Below is a small trained network, with its code and all its weights. Each question gives an input and a class and asks what happens when units are switched off, that is, made to give their printed mean instead of their output.

import numpy as np


def w(rows, s, z=0):
    codes = np.array(rows[::2]) - 128.0
    scale = np.full(codes.shape[1], s)
    scale[-1] = z or s
    return codes * scale


def f(y):
    return np.maximum(y, 0)


def log_softmax(a):
    a = a - a.max(-1, keepdims=True)
    return a - np.log(np.exp(a).sum(-1, keepdims=True))


def net(x, mask):
    res = np.array(x, float).reshape(1, 7) / 4 @ E
    y = f(res @ A[0][:, :-1].T + A[0][:, -1])
    res = res + np.where(mask, y, B[0][:, -1]) @ B[0][:, :-1]
    return log_softmax(res[-1] @ U[:, :-1].T + U[:, -1])


A, B = {}, {}
E = w([
[76,112,7,135,125,114,130],'x0',
[155,104,99,181,88,88,143],'x1',
[175,166,71,113,149,93,114],'x2',
[116,197,131,155,171,153,196],'x3',
[159,95,147,116,123,157,196],'x4',
[141,109,144,109,199,200,118],'x5',
[92,59,157,119,151,80,169],'x6',
],0.013)
A[0] = w([
[123,116,70,107,89,115,87,70],'N0',
[146,201,112,158,137,188,196,186],'N1',
[163,165,124,157,94,83,96,72],'N2',
[135,8,113,173,39,90,147,158],'N3',
[203,22,134,127,114,157,120,162],'N4',
[104,148,89,155,143,158,163,61],'N5',
[108,105,113,93,179,90,174,118],'N6',
[92,137,193,114,157,112,110,126],'N7',
[115,98,134,130,57,98,155,8],'N8',
[107,81,137,151,78,65,158,3],'N9',
[129,113,114,170,149,113,86,51],'N10',
[131,100,55,130,94,122,73,87],'N11',
[70,26,122,83,170,197,159,155],'N12',
[89,120,165,98,149,88,164,191],'N13',
[103,155,176,132,176,127,160,3],'N14',
[140,111,122,230,135,254,107,167],'N15',
[198,117,195,82,75,140,78,130],'N16',
[97,130,85,158,229,97,148,130],'N17',
[118,154,176,137,152,161,124,122],'N18',
[124,75,136,98,159,202,193,152],'N19',
],0.014,0.0056)
B[0] = w([
[94,103,75,123,131,148,135,183],'N0',
[163,163,114,121,104,147,183,211],'N1',
[110,131,111,77,166,158,128,178],'N2',
[106,109,119,115,95,83,182,250],'N3',
[209,122,141,99,118,125,123,205],'N4',
[163,137,128,130,133,153,121,159],'N5',
[135,146,168,117,109,103,102,169],'N6',
[137,167,126,112,101,147,163,183],'N7',
[113,121,141,161,118,98,126,171],'N8',
[89,159,138,161,123,99,162,186],'N9',
[121,137,105,98,141,132,130,146],'N10',
[100,111,68,100,138,155,147,198],'N11',
[155,146,197,129,168,150,6,225],'N12',
[143,156,137,148,89,137,142,184],'N13',
[99,134,96,135,131,132,172,166],'N14',
[148,190,162,120,115,153,101,198],'N15',
[139,120,227,87,146,108,69,209],'N16',
[143,102,171,70,117,91,112,185],'N17',
[137,134,123,128,98,123,150,183],'N18',
[139,157,152,120,100,144,125,211],'N19',
],0.015,0.017)
U = w([
[73,211,21,132,83,156,210,52],'0',
[92,173,170,128,72,13,160,166],'1',
[140,152,126,254,194,113,115,40],'2',
[112,119,127,222,224,114,129,3],'3',
[166,112,65,75,138,97,107,123],'4',
[63,31,85,222,70,177,106,9],'5',
[191,253,198,137,114,169,108,198],'6',
[32,168,91,111,168,156,19,200],'7',
],0.0083,0.0046)

Each question gives the input, the list of numbers given to net, and the class t.
The units are the neurons (one row each of A and B). Each row of codes is followed by its name. A weight is (code - 128) times the scale printed after its matrix; where a second scale follows, it is the last column's (A, B and U).
mask holds one flag per neuron, in row order. A switched-off neuron (its flag False) gives its mean, the last column of its row in B, instead of its output. The means were averaged over made-up inputs and are rounded, as every weight is.
A unit's drop is (log p(t) with every unit on - log p(t) with that unit switched off) / (log p(t) with every unit on - log p(t) with every unit switched off).
The circuit of an input: a set's keep is (log p(t) with only the set's units on - log p(t) with every unit switched off) / (log p(t) with every unit on - log p(t) with every unit switched off). Starting from the 12 units with the biggest drops (on a tie, the unit counted first), units are removed one at a time, each time the one whose removal leaves the highest keep (on an exact tie, the one counted first), for as long as the keep stays at least 0.8.
circuit, biggest first: the units of the circuit, biggest drop first
top k neurons: the k neurons with the biggest drops, biggest first
drop when u is switched off: that unit's drop, to one decimal
input [4,-6,5,-3,-6,-2,-1], class 7: circuit, biggest first	[N1, N4]
input [6,5,4,-4,2,5,-7], class 0: circuit, biggest first	[N12]
input [-6,-3,-4,7,-6,-4,8], class 0: circuit, biggest first	[N14, N16]
input [7,-5,-6,-3,-5,-7,-7], class 0: top 2 neurons	[N12, N16]
input [5,1,-7,-3,-5,2,3], class 7: circuit, biggest first	[N12, N1]
input [3,4,1,6,-4,-1,0], class 0: top 3 neurons	[N12, N16, N4]
input [-1,7,-5,-3,-4,2,-1], class 1: top 2 neurons	[N3, N12]
input [2,6,-2,-7,5,-8,-8], class 0: top 2 neurons	[N11, N0]
input [8,-6,-3,-4,6,-4,-4], class 7: top 2 neurons	[N12, N1]
input [5,-2,7,4,-7,-4,3], class 4: top 2 neurons	[N17, N12]
input [6,-3,4,-7,-6,-3,6], class 0: drop when N11 is switched off	0.3
input [0,5,-6,-3,-6,-7,-8], class 0: drop when N12 is switched off	0.4
input [7,7,-3,6,-2,-4,-3], class 0: drop when N3 is switched off	0.0
